Below are the code and all the weights of a small trained network. Each question names an input and a target symbol and asks about switching units off, where a switched-off unit gives its printed mean instead of its output.

import numpy as np


def w(rows, s, z=0):
    codes = np.array(rows[::2]) - 128.0
    scale = np.full(codes.shape[1], s)
    scale[-1] = z or s
    return codes * scale


def f(y):
    return y / 2 * (1 + np.tanh(0.7978845608 * (y + 0.044715 * y**3)))


def softmax(a):
    e = np.exp(a - a.max(-1, keepdims=True))
    return e / e.sum(-1, keepdims=True)


def log_softmax(a):
    a = a - a.max(-1, keepdims=True)
    return a - np.log(np.exp(a).sum(-1, keepdims=True))


def net(x, mask):
    ids = ['ΓΔΘΦαεζημπτ'.index(c) for c in x.split()]
    T = len(ids)
    res = E[ids] + P[:T]
    u = 0
    for l in range(2):
        q, k, v = (res @ M[l].T for M in (Q, K, V))
        z = softmax(np.where(np.tri(T) > 0, q @ k.T / 3**0.5, -1e9)) @ v
        res = res + np.where(mask[u], z, O[l][:, -1]) @ O[l][:, :-1]
        u += 1
        y = f(res @ A[l][:, :-1].T + A[l][:, -1])
        res = res + np.where(mask[u : u + 12], y, B[l][:, -1]) @ B[l][:, :-1]
        u += 12
    return log_softmax(res[-1] @ U[:, :-1].T + U[:, -1])


Q, K, V, O, A, B = {}, {}, {}, {}, {}, {}
E = w([
[169,42,14],'Γ',
[106,179,117],'Δ',
[86,200,138],'Θ',
[107,241,141],'Φ',
[107,156,92],'α',
[104,54,9],'ε',
[138,169,171],'ζ',
[160,144,115],'η',
[147,178,123],'μ',
[22,157,195],'π',
[170,117,139],'τ',
],0.015)
P = w([
[201,210,123],'0',
[81,63,192],'1',
[75,183,34],'2',
[172,63,240],'3',
[65,187,15],'4',
[128,8,210],'5',
],0.012)
Q[0] = w([
[74,152,207],'L0H0',
[129,21,60],'L0H0',
[2,177,237],'L0H0',
],0.007)
K[0] = w([
[134,182,171],'L0H0',
[156,124,253],'L0H0',
[113,168,141],'L0H0',
],0.008)
V[0] = w([
[160,107,123],'L0H0',
[130,127,28],'L0H0',
[1,151,130],'L0H0',
],0.0091)
O[0] = w([
[133,251,117,38],'L0H0',
[154,2,3,253],'L0H0',
[69,140,112,240],'L0H0',
],0.0048,0.0014)
A[0] = w([
[85,140,44,90],'L0N0',
[68,160,43,57],'L0N1',
[204,168,140,65],'L0N2',
[124,173,172,73],'L0N3',
[184,57,77,150],'L0N4',
[231,143,145,132],'L0N5',
[66,197,144,154],'L0N6',
[178,127,45,94],'L0N7',
[65,140,157,100],'L0N8',
[120,218,254,216],'L0N9',
[124,237,206,135],'L0N10',
[239,155,84,2],'L0N11',
],0.0098,0.0046)
B[0] = w([
[143,172,181,220],'L0N0',
[164,159,221,229],'L0N1',
[181,31,113,134],'L0N2',
[166,42,27,129],'L0N3',
[35,194,184,164],'L0N4',
[155,19,82,160],'L0N5',
[83,161,131,206],'L0N6',
[7,220,140,177],'L0N7',
[198,209,94,153],'L0N8',
[71,43,64,254],'L0N9',
[125,1,63,188],'L0N10',
[126,95,69,140],'L0N11',
],0.0052,0.0058)
Q[1] = w([
[181,2,162],'L1H0',
[49,47,216],'L1H0',
[152,106,218],'L1H0',
],0.0064)
K[1] = w([
[60,131,252],'L1H0',
[161,106,221],'L1H0',
[109,156,254],'L1H0',
],0.013)
V[1] = w([
[8,183,114],'L1H0',
[78,57,149],'L1H0',
[123,56,98],'L1H0',
],0.013)
O[1] = w([
[9,83,176,103],'L1H0',
[143,69,229,205],'L1H0',
[220,57,196,255],'L1H0',
],0.011,0.0089)
A[1] = w([
[186,126,122,244],'L1N0',
[154,52,106,145],'L1N1',
[137,198,181,124],'L1N2',
[83,182,110,95],'L1N3',
[6,129,183,111],'L1N4',
[64,141,32,123],'L1N5',
[89,82,170,70],'L1N6',
[157,184,77,254],'L1N7',
[101,138,203,111],'L1N8',
[81,47,155,73],'L1N9',
[122,150,166,222],'L1N10',
[123,151,216,227],'L1N11',
],0.011,0.0086)
B[1] = w([
[35,185,166,239],'L1N0',
[57,166,158,224],'L1N1',
[115,1,192,156],'L1N2',
[163,155,114,151],'L1N3',
[223,127,83,241],'L1N4',
[212,108,107,160],'L1N5',
[163,155,135,205],'L1N6',
[59,173,68,189],'L1N7',
[171,152,121,192],'L1N8',
[169,203,110,233],'L1N9',
[101,64,54,191],'L1N10',
[99,102,105,251],'L1N11',
],0.0068,0.015)
U = w([
[194,223,205,3],'Γ',
[206,130,129,25],'Δ',
[154,181,175,97],'Θ',
[102,110,76,135],'Φ',
[131,2,89,217],'α',
[173,154,167,130],'ε',
[155,133,232,134],'ζ',
[10,112,166,237],'η',
[75,23,145,190],'μ',
[244,79,170,25],'π',
[100,77,208,174],'τ',
],0.0096,0.0071)

Each question gives the input, a string of symbols that net reads in full, and the target symbol t.
The units are the heads (3 rows each of Q, K, V and O) and the neurons (one row each of A and B). Each row of codes is followed by its name. A weight is (code - 128) times the scale printed after its matrix; where a second scale follows, it is the last column's (O, A, B and U).
mask holds one flag per unit, layer by layer, with each layer's heads first. A switched-off unit (its flag False) gives its mean, the last column of its rows in O or B, instead of its output. The means were averaged over made-up inputs and are rounded, as every weight is.
A unit's drop is (log p(t) with every unit on - log p(t) with that unit switched off) / (log p(t) with every unit on - log p(t) with every unit switched off).
The circuit of an input: a set's keep is (log p(t) with only the set's units on - log p(t) with every unit switched off) / (log p(t) with every unit on - log p(t) with every unit switched off). Starting from the 12 units with the biggest drops (on a tie, the unit counted first), units are removed one at a time, each time the one whose removal leaves the highest keep (on an exact tie, the one counted first), for as long as the keep stays at least 0.8.
units of the circuit, in order: the units of the circuit, biggest drop first
unit that matters most: the unit with the biggest drop
k most important neurons: the k neurons with the biggest drops, biggest first
k most important neurons of layer l: the k neurons of layer l with the biggest drops, biggest first
input ε α π, target Δ: 2 most important neurons of layer 1	[L1N4, L1N5]
input Δ α Δ α α, target η: 2 most important neurons	[L0N10, L1N4]
input τ μ α α α π, target π: 2 most important neurons	[L1N4, L1N0]
input Θ α π τ, target τ: unit that matters most	L0N8
input Φ α π, target τ: 4 most important neurons	[L0N10, L0N9, L0N2, L1N4]
input Δ π η, target η: 2 most important neurons	[L1N4, L0N10]
input α Δ μ, target Φ: units of the circuit, in order	[L1H0, L1N5]
input α ε Γ, target Φ: 2 most important neurons	[L0N4, L1N7]
input τ α π, target Γ: units of the circuit, in order	[L1H0, L0N5, L0N2]
input Γ ζ Γ α Φ, target α: 2 most important neurons of layer 0	[L0N7, L0N4]
input α ζ Δ α μ, target Φ: units of the circuit, in order	[L1H0, L1N5, L0N9]
input α ε τ Γ τ, target Φ: 2 most important neurons	[L0N4, L0N9]
input Δ α ζ ζ μ, target η: 3 most important neurons	[L1N4, L0N10, L1N7]
input ζ α α, target ζ: 3 most important neurons of layer 1	[L1N0, L1N2, L1N4]
input Φ ζ Θ, target τ: 3 most important neurons	[L0N10, L0N9, L1N4]
input Δ α ζ, target η: units of the circuit, in order	[L1H0]
input π ζ η, target π: 4 most important neurons of layer 0	[L0N9, L0N10, L0N3, L0N1]
input Φ ζ μ π α Θ, target π: 4 most important neurons	[L1N4, L1N0, L1N9, L0N9]
input Φ μ ε, target τ: 3 most important neurons of layer 0	[L0N10, L0N9, L0N1]
input τ τ μ, target Γ: 2 most important neurons of layer 0	[L0N5, L0N2]
input ζ ε α α μ, target ζ: 2 most important neurons of layer 0	[L0N9, L0N10]
input ζ τ α Φ Θ, target ζ: 2 most important neurons of layer 1	[L1N0, L1N2]
input ε Γ Δ ζ τ, target Δ: 4 most important neurons	[L1N4, L0N7, L0N4, L1N5]
input α Θ α Δ ζ, target Φ: most important neuron	[L1N7]
